Here is a tiny trained network, its code and every weight. The questions are about switching its units off for an input and a class, where a switched-off unit gives its printed mean instead of its output.

import numpy as np


def w(rows, s, z=0):
    codes = np.array(rows[::2]) - 128.0
    scale = np.full(codes.shape[1], s)
    scale[-1] = z or s
    return codes * scale


def f(y):
    return np.maximum(y, 0)


def log_softmax(a):
    a = a - a.max(-1, keepdims=True)
    return a - np.log(np.exp(a).sum(-1, keepdims=True))


def net(x, mask):
    res = np.array(x, float).reshape(1, 6) / 4 @ E
    y = f(res @ A[0][:, :-1].T + A[0][:, -1])
    res = res + np.where(mask, y, B[0][:, -1]) @ B[0][:, :-1]
    return log_softmax(res[-1] @ U[:, :-1].T + U[:, -1])


A, B = {}, {}
E = w([
[154,126,149,168,145,95,49,191,88,59],'x0',
[103,141,234,148,92,65,186,188,141,144],'x1',
[151,56,90,110,160,10,114,147,161,171],'x2',
[201,67,99,162,48,127,176,120,72,113],'x3',
[118,133,120,129,132,117,132,131,105,131],'x4',
[122,114,137,149,136,133,128,115,138,125],'x5',
],0.013)
A[0] = w([
[131,140,55,116,174,129,96,70,91,105,53],'neuron 0',
[129,180,131,110,83,137,207,33,183,212,49],'neuron 1',
[158,66,86,110,157,22,145,144,177,177,95],'neuron 2',
[71,187,193,90,232,144,65,119,210,141,121],'neuron 3',
[90,234,173,149,85,203,162,55,64,23,114],'neuron 4',
[162,99,18,64,203,172,62,65,111,103,60],'neuron 5',
[114,111,15,124,160,194,95,73,100,103,47],'neuron 6',
[95,113,111,70,125,154,199,72,133,255,66],'neuron 7',
[107,98,117,125,144,56,97,122,122,95,54],'neuron 8',
[28,190,133,85,226,96,104,126,179,134,94],'neuron 9',
[68,113,107,76,126,134,194,73,146,159,10],'neuron 10',
[22,179,140,113,188,116,60,122,142,175,133],'neuron 11',
[39,182,123,77,199,121,105,168,182,124,105],'neuron 12',
[107,145,129,122,105,135,146,94,124,151,62],'neuron 13',
[205,67,130,126,62,112,181,86,81,94,84],'neuron 14',
[160,121,160,176,147,113,58,219,118,64,20],'neuron 15',
[111,187,211,134,85,168,159,136,105,111,65],'neuron 16',
[151,121,167,174,129,113,40,125,100,107,5],'neuron 17',
[200,48,97,174,19,122,212,112,67,100,97],'neuron 18',
[151,115,78,115,132,123,87,108,148,141,62],'neuron 19',
[204,127,183,151,167,105,40,173,56,24,54],'neuron 20',
[155,30,133,139,79,152,150,107,67,126,107],'neuron 21',
[93,205,84,150,82,229,104,96,116,84,65],'neuron 22',
[139,48,97,77,150,50,105,140,160,172,56],'neuron 23',
[86,122,184,138,132,69,187,164,104,125,67],'neuron 24',
[143,41,117,101,148,66,101,125,156,182,67],'neuron 25',
[176,89,110,162,77,129,146,146,110,108,56],'neuron 26',
[114,123,247,121,104,83,204,228,150,173,57],'neuron 27',
[142,116,115,111,116,142,217,89,156,205,65],'neuron 28',
[101,108,121,102,120,160,181,103,156,137,46],'neuron 29',
[118,139,151,115,178,116,116,124,139,83,60],'neuron 30',
[151,112,97,99,191,13,152,91,119,127,140],'neuron 31',
[66,176,184,160,52,59,196,173,159,112,32],'neuron 32',
[152,97,112,146,162,101,116,142,142,191,64],'neuron 33',
],0.0094,0.0034)
B[0] = w([
[98,146,102,173,89,127,140,116,185,160,175],'neuron 0',
[168,196,143,146,134,16,67,89,111,120,219],'neuron 1',
[206,138,245,138,200,206,105,186,111,188,229],'neuron 2',
[117,63,88,65,104,138,168,108,95,39,232],'neuron 3',
[180,147,208,125,224,253,59,244,92,200,250],'neuron 4',
[3,167,59,211,88,122,165,131,232,163,218],'neuron 5',
[88,129,58,197,87,151,128,143,204,164,200],'neuron 6',
[114,220,129,108,162,42,66,75,45,117,221],'neuron 7',
[160,123,143,190,147,161,99,112,73,125,166],'neuron 8',
[109,70,137,58,77,129,177,160,91,46,221],'neuron 9',
[123,170,120,124,152,57,96,83,79,127,187],'neuron 10',
[145,40,105,59,109,142,175,137,98,52,210],'neuron 11',
[170,55,110,68,60,134,173,167,99,75,209],'neuron 12',
[151,145,129,116,94,100,86,151,97,152,152],'neuron 13',
[146,46,113,98,63,126,170,145,109,20,201],'neuron 14',
[115,179,123,143,167,44,73,22,60,131,199],'neuron 15',
[148,128,181,170,190,195,122,201,148,148,209],'neuron 16',
[121,154,136,116,144,84,102,62,110,139,167],'neuron 17',
[147,63,71,15,96,147,213,162,92,56,236],'neuron 18',
[114,106,120,159,108,152,140,126,173,179,161],'neuron 19',
[90,213,140,123,158,1,56,19,94,92,219],'neuron 20',
[144,57,107,81,125,116,164,138,130,72,188],'neuron 21',
[167,129,210,143,169,151,158,182,153,165,209],'neuron 22',
[180,143,188,163,163,203,115,190,90,170,211],'neuron 23',
[88,167,90,174,106,136,170,117,196,155,195],'neuron 24',
[177,144,185,113,196,193,98,202,150,164,202],'neuron 25',
[108,93,139,78,101,110,162,132,110,93,173],'neuron 26',
[8,127,61,198,60,166,135,97,234,197,248],'neuron 27',
[57,189,99,104,162,73,59,57,53,119,198],'neuron 28',
[139,159,137,132,99,117,77,84,84,122,166],'neuron 29',
[100,122,156,104,99,83,130,129,114,109,150],'neuron 30',
[178,129,157,128,157,187,100,169,151,139,204],'neuron 31',
[60,125,89,211,84,114,181,116,203,185,223],'neuron 32',
[177,150,143,113,157,190,112,139,149,137,168],'neuron 33',
],0.0074,0.016)
U = w([
[151,51,111,53,84,136,219,121,107,49,253],'0',
[186,141,204,139,169,214,133,154,136,159,70],'1',
[76,136,77,193,73,136,182,99,245,160,96],'2',
[135,189,135,119,139,26,88,51,72,103,45],'3',
],0.011,0.0016)

Each question gives the input, the list of numbers given to net, and the class t.
The units are the neurons (one row each of A and B). Each row of codes is followed by its name. A weight is (code - 128) times the scale printed after its matrix; where a second scale follows, it is the last column's (A, B and U).
mask holds one flag per neuron, in row order. A switched-off neuron (its flag False) gives its mean, the last column of its row in B, instead of its output. The means were averaged over made-up inputs and are rounded, as every weight is.
A unit's drop is (log p(t) with every unit on - log p(t) with that unit switched off) / (log p(t) with every unit on - log p(t) with every unit switched off).
The circuit of an input: a set's keep is (log p(t) with only the set's units on - log p(t) with every unit switched off) / (log p(t) with every unit on - log p(t) with every unit switched off). Starting from the 12 units with the biggest drops (on a tie, the unit counted first), units are removed one at a time, each time the one whose removal leaves the highest keep (on an exact tie, the one counted first), for as long as the keep stays at least 0.8.
circuit, biggest first: the units of the circuit, biggest drop first
k most important neurons: the k neurons with the biggest drops, biggest first
drop of u: that unit's drop, to one decimal
input [0,-5,-4,4,-4,-2], class 2: circuit, biggest first -> neuron 5
input [-6,-6,0,3,6,7], class 2: 3 most important neurons -> neuron 5; neuron 6; neuron 20
input [2,8,-7,1,4,7], class 2: 4 most important neurons -> neuron 27; neuron 32; neuron 2; neuron 24
input [7,-7,1,5,6,7], class 2: 4 most important neurons -> neuron 5; neuron 6; neuron 7; neuron 0
input [-7,6,5,1,6,-5], class 3: 3 most important neurons -> neuron 7; neuron 28; neuron 1
input [-8,2,7,-6,-8,3], class 3: 3 most important neurons -> neuron 7; neuron 1; neuron 28
input [-1,-7,-2,6,4,-5], class 2: 3 most important neurons -> neuron 5; neuron 6; neuron 0
input [4,1,8,-8,8,6], class 0: 3 most important neurons -> neuron 9; neuron 3; neuron 11
input [-7,-2,-5,-6,-7,7], class 3: 3 most important neurons -> neuron 1; neuron 7; neuron 18
input [-8,-2,8,-5,-4,1], class 1: 3 most important neurons -> neuron 2; neuron 23; neuron 25
input [-6,-4,-7,-8,-1,-8], class 0: 4 most important neurons -> neuron 3; neuron 9; neuron 11; neuron 12
input [-1,-6,7,-6,7,-4], class 1: 2 most important neurons -> neuron 2; neuron 23
input [-6,5,3,3,-1,3], class 3: 4 most important neurons -> neuron 7; neuron 28; neuron 1; neuron 5
input [-8,-6,3,-3,7,-8], class 3: circuit, biggest first -> neuron 7
input [2,-8,8,0,-1,0], class 1: 4 most important neurons -> neuron 2; neuron 23; neuron 25; neuron 27
input [-8,8,-4,-6,8,4], class 2: 3 most important neurons -> neuron 27; neuron 32; neuron 24
input [1,4,-4,4,0,-3], class 0: 3 most important neurons -> neuron 18; neuron 2; neuron 5
input [-5,7,1,-2,6,-4], class 2: drop of neuron 27 -> 0.9
input [-8,6,4,1,1,7], class 3: drop of neuron 7 -> 0.4
input [-2,-7,8,6,5,1], class 1: circuit, biggest first -> neuron 2
input [-5,-2,6,1,-2,5], class 1: drop of neuron 2 -> 0.2
input [5,1,-6,-7,5,7], class 0: drop of neuron 3 -> 0.2
